Both labels of each row
[-26  -1  -6  -3  -3   6  -5 -17  -2  10  -9  -9   7   9  -1   8   9  -5
  -4  -6  -5  -4   2 -11 -14   2   1  10   4   4  -9  -9 -16] | F/Qn
[-14   2 -15   2   4   4 -17 -17   5   3 -23  -1  12  13 -18   8  11  -4
  -5   4 -21 -11  -5  -2  -1 -11   3   9  -6   6  -8  -3 -11] | K/Qn
[-16   1  -7  -2   5   1 -13 -12   9  12 -16  -8   9  11   2   9   6   2
  -2  -1  -7  -6  -4  -9  -6 -10   5  10 -10   0  -7  -1 -16] | F/Qn
[-17   2  -1   5   1  -9 -15 -11   7   5 -11  -6   5   0   0   1   3  -4
  -4   2 -10  -6  -4   5  -1 -11   5  10  -9  11  -6  -3 -10] | K/Qn
[-11   0 -38   2   5  12 -25  -8   6   9  -6  -6  10  20  12   4   8   7
  -3   7 -29  -3   2  -5 -29  -5   0 -13  -3   7  -5 -24 -14] | M/BR
[-17   1 -19   6   8  16 -20 -20  10  10 -19  -1  11  15  -1  20  11  -6
  -2   5 -22   2  -5  -2  -1   1   3  12 -16   2  -6  -9 -27] | K/Qn
[-16   3 -15   2   1 -16 -10 -18  11   1  -8  -2   5  20 -10  10   6  10
   4   1  -8  -3   0  -7 -12  -2   1  -1  -9   2 -14   4 -11] | F/FM
[  1  -4 -24  -4  10  11 -26 -23   1   9 -11 -13  11  16   5   6   8 -30
   0   5 -29   0 -11  -1  -8 -12 -11   4  -9   0  -6  -4 -23] | K/GM
[-49 -13  -6   0  -3   2 -20 -23  17  15 -15 -17  12  11 -14  24  13  16
   6  -1 -20  -3 -11 -12 -11 -18   3   6 -25   4 -14 -20 -17] | F/BS
[-20   5 -19   5   8   7 -18 -13   9  17 -17  -2  13  14   8  10   3  -8
 -10  -6 -20  -2  -5  -6  -7 -14   6  12   1  -3  -8   0 -12] | K/Qn
[-17  -4 -15  -1   6  15 -22 -16  13   6 -14  -6  12   1  -3   5   7   0
  -7   8 -16  -1  -9  -2 -12 -16   3  -1 -16   5 -10 -10 -11] | K/BS
[-31  -3 -13   4   6   4 -11 -16  13  10 -10  -7   8   4  -2  10   5  -2
  -4   0 -19  -4  -9  -3 -10 -13   2  12 -20   6  -7 -15 -18] | K/BS

Both labels of each row
[-11  -1   7   0   0  -1   6   3   4  -2  -6 -10   0  11   6  -7   0   8
   3   1  -1  -4   0  -9   2   2  -4   3  -2  -2   1  -1   1] | <20>/P
[-11 -10   8  -4  -2   1  15   1  -5   2  -2  -2  -1  -1   1   4   5   3
   5  -5  -1  -5  -3 -10  -4   1   3  -6  -1  -2   4  -1  -3] | <16>/A
[ -5   0   5  -5   5   1   2   4  -2   2   2  -5  -4   4   4  -1   5   8
   3  -5   1  -6  -6 -13  -1   7   6  -2   1  -6   0   9   0] | <16>/P
[ -3  -8   7  -5  -3   5   1   3   0   0   2  -8   5   5   4   0   0  16
  -1 -16  -7  -2  -7   0   2  -1  -2   2  -3  -2   4  -1  -1] | <19>/B
[ -4  -3   7  -8   2   2   3   2  -5   1  -2   0   1   3   6  -1   2   4
   3  -4   0  -4  -3 -10   1   5  -1   0  -2  -2   3   5  -1] | <19>/P
[ -8   1   9 -11   0   3   5   4  -2   1  -4   1   1   5  10   3  -1  14
   5  -4  -1  -5  -6  -8  -1   1  -2   1  -2  -3   5   3  -3] | <19>/P
[ -6 -13   1  -9   2   3   5   4   0   3   1   4   6   6  -7   0   5   6
   2  -9  -3  -7  -7  -8   4   3   2   1   0  -1   6  -2   0] | <19>/A
[-10   0  11  -5   5   0   5   5  -2   3  -4  -2  -4   6  11   0   4   9
   1   0   2  -6  -4 -20   1   4   6  -4  -1  -5   0   5  -3] | <16>/P
[ -9 -18  15 -10   2   3   6   7  -7   9   2  -2   2   8  30   1  10  15
   9  -8  -4  -5  -6 -19  -3  12   3  -2  -3  -4   7  -2  -6] | <16>/A
[ -7 -11  14   1  -3   2  -1   0   0   2   1 -14   3   7   5  -6 -10  10
   0 -10 -11  -1   0  -5   5   3  -1   1  -2  -3   3  -5   2] | <20>/A
[ -4   9   8  -1   2  -2   3   2  -3   1  -3  -7  -3   5  14  -1  -1  10
   4   0  -1  -1  -3 -10   0   7  -1  -2  -1  -5   2   3  -1] | <16>/P
[ -4  -5   5  -6  -1   3   1  -2  -2   2   1   1   3   0   5   6   2  10
  -1 -11  -1  -5  -6  -4   1   1   1   0  -3  -6   1   1  -3] | <19>/X
[ -2 -17   4   2   1  -2   5   4   0   9   2  -4   6   8  -7  -9   7   4
   8  -2  -5   3   2  -8  -2   5   0   3  -1   2   6  -5  -3] | <20>/E
[-10  -3   8  -7   4   1   3   1  -2  -1  -4  -4   1   5   4  -1   2   6
   0  -5  -2 -10  -3 -12  -1   5   0  -3  -1  -2   3   4  -3] | <16>/P
[ -6  -3   8  -3   0   2   1   4  -2   1  -1  -6  -2   8   6  -3   4   9
   5  -1   2  -6  -6 -17  -1   8   4  -1  -1  -3   1   6  -6] | <16>/P
[-5 -4  5 -7 -2  1  4  5 -8  2 -1 -1  0  0  6  6  3 10  0 -4 -1 -2 -6 -6
 -4  4  4 -4 -5 -2  2  2 -3] | <16>/X
[ -3  -9   4  -4  -1   2   1   4  -5   2   7  -5   0   2  -1   2   8   8
  -3 -11   1  -7  -5  -7   2   5   4  -4   1  -3   0   0   1] | <16>/X
[ -5  -2  14 -12  -5   3  -1   1  -4  -5  -1 -10   6   0  16   3  -5  20
  -5 -17 -12   1  -7   4  -7  -1  -4  -5  -6  -6   8  -1   5] | <19>/A
[ -6  -1   8  -4   4   1   5   2  -6   7   2   5  -1   2  10   4   4   9
   5  -5   4  -4  -7 -14   2   8   6   0   0  -6   3  10  -5] | <16>/P
[ -5   1  10 -14  -3   3   2   1   0  -4  -3  -5   3   2  14   2  -6  16
  -1 -12  -8  -2  -7   0  -2  -1  -4   1  -3  -6   7   4   2] | <19>/P
[ -6  -2   7  -5   1   2   3   4   1   3   1  -5   1   4   9   4   4  11
  -1  -9   0  -6  -8 -11   0   8   4  -2  -2  -4   2  10  -1] | <16>/X
[ -6  -2  11  -2  -2   4   2   2  -1  -1   4  -8   2   5  15   1  -5  19
  -4 -12  -7   1  -5  -3   0   3  -6   2  -3  -5   3   2  -3] | <19>/X
[ -2 -26  -2   4   7   5   6   4  -1  13   6   7   1   3 -27 -10  19 -11
   9  -2   7  -9  -1 -26   9  15  15  -1   5   4   2   1  -3] | <16>/A
[ -9   2   7 -11   0   2   4   4  -2  -2  -7  -6   4  10  11   2  -3  16
  -2  -8  -6  -6  -8  -4  -2   0  -2   0  -4  -5   4   2   0] | <19>/P
[ -7  -3  11  -7   0   2   4   8  -3   3  -2 -11  -3   7  12   1   3  17
   3  -6  -3  -3  -7 -15  -6   6   3  -4  -2  -6   4   3  -1] | <16>/P
[-10  -6   4  -4   2   3   3   5   1  -1   0  -9   2  10   3  -3   2  10
   1 -10  -3  -8  -5 -10   4   3  -1   1  -3  -1   2   0   5] | <19>/B
[ -9  -8  12  -2  -5   1  -1  -1  -5   3   3  -8  -1   0   8   4   3   8
   0 -15  -4   2  -3  -1  -1   5   0  -7  -3  -7   3   0  -2] | <16>/A
[ -2  -8  -4  -1   3   0   4   1  -2   6   1  10   2   1  -7   5   8   0
   2  -3   5 -12  -8 -11   7   6   9  -2   2  -3   1   0  -3] | <16>/X
[ -5  -7   7  -1  -2   3   4   7  -4   3   0  -6   2   5   3  -1   6   8
   4  -1   0  -2  -3 -11  -2   5   2  -1   1  -2   1   0  -2] | <16>/A
[ -5 -10  15 -10  -1   2   4   5  -7  -1   1 -16  -3   2   7   0   5  12
   4  -3  -7   0  -5 -11 -13   4   2  -6  -2  -4   3  -1   2] | <16>/A
[ -5  -7   8  -5   0   6   0   5  -5   4   5  -7   1   4   1   0   5  13
   1 -10  -2  -1  -6  -9  -2   4   3  -2  -3  -5   3   2   0] | <16>/A
[ -6  -2   2  -6  -1   5   2   5   0   0   2   2   6   3  -2   5   3  14
  -4 -12  -1  -7 -12  -2   4   2   1   0  -2  -3   1   2   0] | <19>/X
[-6 -1  5 -7  0  1  4  5 -4  2  2 -4  2  4  6  2  4 12  3 -4  2 -7 -9 -7
 -1  2  3 -1 -1 -4  4  6 -2] | <16>/P
[ -8  -8   7 -10   4   1   5   5  -3   2  -2  -8  -1   6   7  -1   5  12
   7  -6  -1  -8  -8 -19   0   7   4  -1   1  -7   3   5   1] | <16>/P
[-10  -2   6  -3   5   1   6   6  -2   4  -3  -3   0  10   3   1   5   9
   7   3   1  -6  -5 -19   0   6   4  -3   2  -5   2   5  -4] | <16>/P
[-7  4  4 -6  3  2  5  6  0 -1 -3 -7  2  8 10  0  0 10  3  0  0 -5 -5 11
 -3  2 -2 -1  0 -4  2  2  0] | <16>/P
[-10  -7   9   0  -2   2   0  -1   1   0  -3 -15   4  10   6  -2   1   7
   1  -5  -6   1   2  -5   0  -1  -4  -3  -1  -3   2  -5   1] | <20>/A
[ -6 -13  11  -2   0   1   1   3  -4   4   1 -11   0   6   2  -7   7   9
   3  -7  -2  -2  -1 -14  -1   6   0  -4  -1  -2   4   1   2] | <16>/A
[ -7  -9   7  -9   0   2   4   6  -5   2   2  -5   3   2   2   4   7  15
   2 -11  -3  -1 -11  -7  -3   4   3  -4  -2  -2   3   0  -1] | <16>/X
[ -3  -7  10  -9   2   0   2   5  -4   3  -1  -7  -6   6   6  -2   3  13
   6  -7  -5  -3  -4 -14 -11   7   2  -2  -1  -4   5   3   1] | <16>/P
[ -3  -5  10  -8  -2   8   1   5  -6   2   6 -10   1   3   8   0   5  17
  -1 -15  -5  -2  -9  -8  -2   8   4  -3  -4  -7   4   4   1] | <16>/A
[-10   2  12  -7  -5   2   2   6  -2  -5  -3 -22   3   8  16   2  -3  22
   0  -6  -7  -1  -4  -2  -5   1  -2  -4  -3 -11   3   2   3] | <16>/P
[ -5   1   5 -10   3   2   4   4  -3  -2  -3  -6  -1   2  13   7  -1  13
   1  -3  -1  -5  -8  -8  -6   2   1  -3   0  -2   3   9   0] | <16>/P
[ -3  -7  13  -7  -4   2   1   7  -6   0   0 -11   1   3  11  -2   3  16
   1  -7  -6   2  -4  -3  -8   2   0  -1  -2   1   0  -1  -1] | <16>/A

Both labels of each row
[-14  -4  -8   6  -1  -2   2   6   6  -5   1  -2   0   1   3  -1   5  -4
   0   0  -2   2   8   2  -1  -1  -3  -2   2  -3  -3  -5   1] | [77]/GJ
[  1  -2  21   2   4   0  -2  -2  -2  -2   6   2  -1  -3   1   3  -3   3
   4  -7   1  -2   6  -4   0   7  -5 -11   2   4  -2  -3  -7] | [78]/DS
[  4  -3   8  -1   4   0  -3  -5   0  -2   6   1   0  -2   3   3  -1   2
   3  -4   1  -3   5  -2  -2   3  -5  -7   2   5  -2   0 -10] | [78]/DS
[-11  -6   6   3  -1   0  -8   5   5  -2   2   2  -2  -4   0   5  -2  -7
   1  -2   3  -5  -2   0  -3   0  -4  -1   3  -4 -12   0  -4] | [77]/DS
[-13  -4  10   5  -7   1  -1  10   3  -2   5   0  -3  -2   3   5   0  -6
   1  -2  -1  -2  -3   1  -6   4  -4   1   2  -3  -5   0  -5] | [78]/DS
[-18  -5  -8   7   2   0   0   6   4   1   5   0   2  -2   4  -2   6  -4
  -1   2   1  -6   3   4  -9   1   0  -3   4  -3  -6  -7  -4] | [77]/GJ
